Below is a small trained network, with its code and all its weights. Each question gives an input and a target symbol and asks what happens when units are switched off, that is, made to give their printed mean instead of their output.

import numpy as np


def w(rows, s, z=0):
    codes = np.array(rows[::2]) - 128.0
    scale = np.full(codes.shape[1], s)
    scale[-1] = z or s
    return codes * scale


def f(y):
    return np.maximum(y, 0)


def softmax(a):
    e = np.exp(a - a.max(-1, keepdims=True))
    return e / e.sum(-1, keepdims=True)


def log_softmax(a):
    a = a - a.max(-1, keepdims=True)
    return a - np.log(np.exp(a).sum(-1, keepdims=True))


def net(x, mask):
    ids = ['ΓΞΨαβδεζηλμσφω'.index(c) for c in x.split()]
    T = len(ids)
    res = E[ids] + P[:T]
    u = 0
    for l in range(3):
        r = res
        for j in range(2):
            rows = slice(3 * j, 3 * j + 3)
            q, k, v = (r @ M[l][rows].T for M in (Q, K, V))
            z = softmax(np.where(np.tri(T) > 0, q @ k.T / 3**0.5, -1e9)) @ v
            o = O[l][rows]
            res = res + np.where(mask[u + j], z, o[:, -1]) @ o[:, :-1]
        u += 2
        y = f(res @ A[l][:, :-1].T + A[l][:, -1])
        res = res + np.where(mask[u : u + 4], y, B[l][:, -1]) @ B[l][:, :-1]
        u += 4
    return log_softmax(res[-1] @ U[:, :-1].T + U[:, -1])


Q, K, V, O, A, B = {}, {}, {}, {}, {}, {}
E = w([
[158,123,141,158],'Γ',
[62,156,179,141],'Ξ',
[66,164,124,177],'Ψ',
[139,159,145,175],'α',
[141,114,108,182],'β',
[85,148,61,173],'δ',
[154,109,2,85],'ε',
[162,117,126,92],'ζ',
[141,159,141,47],'η',
[168,144,177,121],'λ',
[100,138,104,92],'μ',
[77,177,216,119],'σ',
[128,132,39,79],'φ',
[201,117,4,126],'ω',
],0.0081)
P = w([
[35,2,118,35],'0',
[162,215,143,196],'1',
[167,214,139,197],'2',
[176,194,136,192],'3',
[167,191,129,185],'4',
[158,212,131,181],'5',
[166,199,122,179],'6',
[170,211,130,184],'7',
[163,225,121,163],'8',
[170,225,125,182],'9',
[170,219,129,170],'10',
[160,232,131,171],'11',
[170,215,118,185],'12',
],0.0029)
Q[0] = w([
[127,133,89,115],'0.h0',
[45,86,6,125],'0.h0',
[173,188,89,96],'0.h0',
[107,115,130,126],'0.h1',
[187,112,181,92],'0.h1',
[118,127,161,106],'0.h1',
],0.015)
K[0] = w([
[145,132,118,129],'0.h0',
[169,251,86,132],'0.h0',
[184,30,109,101],'0.h0',
[119,98,134,146],'0.h1',
[153,199,96,77],'0.h1',
[107,130,92,136],'0.h1',
],0.015)
V[0] = w([
[39,4,102,75],'0.h0',
[111,154,91,136],'0.h0',
[188,212,133,166],'0.h0',
[105,135,112,130],'0.h1',
[128,131,118,128],'0.h1',
[136,133,131,120],'0.h1',
],0.0035)
O[0] = w([
[89,32,4,32,1],'0.h0',
[103,135,155,143,147],'0.h0',
[136,195,221,206,215],'0.h0',
[98,126,126,134,125],'0.h1',
[101,117,122,124,131],'0.h1',
[151,128,128,116,139],'0.h1',
],0.0029,0.00059)
A[0] = w([
[204,197,83,169,4],'0.n0',
[235,158,184,90,140],'0.n1',
[138,145,86,247,38],'0.n2',
[208,154,118,197,139],'0.n3',
],0.011,0.0032)
B[0] = w([
[201,71,22,156,172],'0.n0',
[70,94,103,72,251],'0.n1',
[112,92,205,6,191],'0.n2',
[68,173,102,56,239],'0.n3',
],0.012,0.0033)
Q[1] = w([
[108,116,107,135],'1.h0',
[139,101,85,159],'1.h0',
[130,130,123,135],'1.h0',
[143,252,10,244],'1.h1',
[28,88,86,56],'1.h1',
[45,249,180,73],'1.h1',
],0.021)
K[1] = w([
[158,180,103,137],'1.h0',
[157,172,85,115],'1.h0',
[116,132,122,123],'1.h0',
[232,246,59,247],'1.h1',
[165,164,163,14],'1.h1',
[135,235,251,114],'1.h1',
],0.02)
V[1] = w([
[59,254,111,125],'1.h0',
[115,170,120,125],'1.h0',
[239,97,121,100],'1.h0',
[179,248,151,36],'1.h1',
[135,66,224,116],'1.h1',
[126,116,137,132],'1.h1',
],0.012)
O[1] = w([
[139,10,194,139,190],'1.h0',
[123,97,140,139,147],'1.h0',
[62,185,52,177,100],'1.h0',
[3,56,124,165,254],'1.h1',
[86,217,171,79,105],'1.h1',
[132,141,133,122,119],'1.h1',
],0.011,0.0068)
A[1] = w([
[68,182,241,210,60],'1.n0',
[109,62,158,174,4],'1.n1',
[140,110,168,252,204],'1.n2',
[68,130,134,232,83],'1.n3',
],0.011,0.0024)
B[1] = w([
[220,1,40,224,157],'1.n0',
[63,248,32,175,254],'1.n1',
[30,136,188,253,148],'1.n2',
[227,93,229,61,178],'1.n3',
],0.0078,0.007)
Q[2] = w([
[249,51,158,204],'2.h0',
[135,145,62,26],'2.h0',
[102,122,247,109],'2.h0',
[208,155,115,203],'2.h1',
[60,156,77,48],'2.h1',
[170,191,176,126],'2.h1',
],0.02)
K[2] = w([
[68,24,146,216],'2.h0',
[251,139,102,122],'2.h0',
[117,115,206,66],'2.h0',
[61,117,88,190],'2.h1',
[188,186,103,24],'2.h1',
[190,175,107,212],'2.h1',
],0.019)
V[2] = w([
[252,171,89,201],'2.h0',
[114,117,144,115],'2.h0',
[166,85,214,89],'2.h0',
[136,195,154,210],'2.h1',
[123,107,221,162],'2.h1',
[123,215,186,147],'2.h1',
],0.017)
O[2] = w([
[111,53,243,18,43],'2.h0',
[111,145,105,155,132],'2.h0',
[12,166,119,166,73],'2.h0',
[113,170,91,8,1],'2.h1',
[31,140,182,87,67],'2.h1',
[83,191,57,77,60],'2.h1',
],0.013,0.0062)
A[2] = w([
[7,238,140,60,127],'2.n0',
[139,70,68,48,69],'2.n1',
[66,204,70,150,2],'2.n2',
[60,212,1,35,160],'2.n3',
],0.012,0.0053)
B[2] = w([
[171,51,36,68,193],'2.n0',
[132,240,86,118,217],'2.n1',
[150,175,220,43,251],'2.n2',
[4,103,156,211,182],'2.n3',
],0.014,0.019)
U = w([
[90,95,51,145,205],'Γ',
[155,96,102,54,124],'Ξ',
[112,114,49,235,162],'Ψ',
[77,197,48,126,134],'α',
[108,160,204,78,26],'β',
[174,126,191,41,1],'δ',
[196,101,143,93,154],'ε',
[148,174,120,31,61],'ζ',
[65,141,145,172,95],'η',
[100,127,156,63,81],'λ',
[166,196,151,176,190],'μ',
[110,86,209,124,169],'σ',
[168,73,118,164,174],'φ',
[194,146,2,125,121],'ω',
],0.005,0.0049)

Each question gives the input, a string of symbols that net reads in full, and the target symbol t.
The units are the heads (3 rows each of Q, K, V and O) and the neurons (one row each of A and B). Each row of codes is followed by its name. A weight is (code - 128) times the scale printed after its matrix; where a second scale follows, it is the last column's (O, A, B and U).
mask holds one flag per unit, layer by layer, with each layer's heads first. A switched-off unit (its flag False) gives its mean, the last column of its rows in O or B, instead of its output. The means were averaged over made-up inputs and are rounded, as every weight is.
A unit's drop is (log p(t) with every unit on - log p(t) with that unit switched off) / (log p(t) with every unit on - log p(t) with every unit switched off).
The circuit of an input: a set's keep is (log p(t) with only the set's units on - log p(t) with every unit switched off) / (log p(t) with every unit on - log p(t) with every unit switched off). Starting from the 12 units with the biggest drops (on a tie, the unit counted first), units are removed one at a time, each time the one whose removal leaves the highest keep (on an exact tie, the one counted first), for as long as the keep stays at least 0.8.
units of the circuit, in order: the units of the circuit, biggest drop first
most important unit: the unit with the biggest drop
which heads matter: for each layer, one digit per head in row order, 1 if its drop is at least 0.15 and else 0, layers parted by /
drop of u: that unit's drop, to one decimal
input η η η ω α ω, target ω: which heads matter : 00 / 11 / 10
input σ η Γ α ω, target ω: which heads matter : 00 / 01 / 10
input Ξ α φ δ σ, target σ: units of the circuit, in order : (2.h1, 2.n1)
input η Γ Γ Ψ, target Ψ: units of the circuit, in order : (2.h0)
input η β η Γ η δ Γ Γ δ, target μ: which heads matter : 00 / 00 / 11
input σ μ μ δ Γ, target β: units of the circuit, in order : (2.n2, 2.h0, 1.h0)
input η η Γ Γ η Γ δ Ξ Ψ ω Ξ η β, target μ: which heads matter : 00 / 01 / 11
input η β η σ Ψ Γ β, target μ: which heads matter : 00 / 00 / 11
input η α η λ η, target μ: units of the circuit, in order : (2.h0, 2.n2, 2.h1, 1.h1)
input σ ζ Ξ η η Γ β Γ η η σ η η, target β: units of the circuit, in order : (2.n2, 2.h0, 0.n0, 1.h0)
input η α Ξ λ α, target μ: units of the circuit, in order : (2.h0, 2.n2)
input δ β Ξ Ψ φ Γ η, target σ: which heads matter : 10 / 01 / 11
input Ψ Ψ Γ ε β β σ Ξ Γ η μ, target μ: which heads matter : 00 / 01 / 10
input η η η β η φ, target φ: which heads matter : 00 / 01 / 11
input η η δ Ξ, target Ξ: most important unit : 1.n2
input Ξ β η μ Γ η Γ, target λ: which heads matter : 10 / 11 / 11
input α Γ α α Ψ δ, target Γ: which heads matter : 00 / 01 / 11
input δ η ζ δ μ η α, target σ: which heads matter : 10 / 01 / 11
input β η η α σ φ α, target ζ: drop of 2.h1 : 0.8
input μ η δ, target Ψ: drop of 0.n2 : 0.3
input η ζ α η η ε η ζ, target μ: most important unit : 0.n0
input δ Γ Γ Γ Γ Ψ λ μ η η Γ Ξ ε, target ε: drop of 2.h0 : 2.2
input λ β ζ, target η: drop of 0.h0 : 0.1
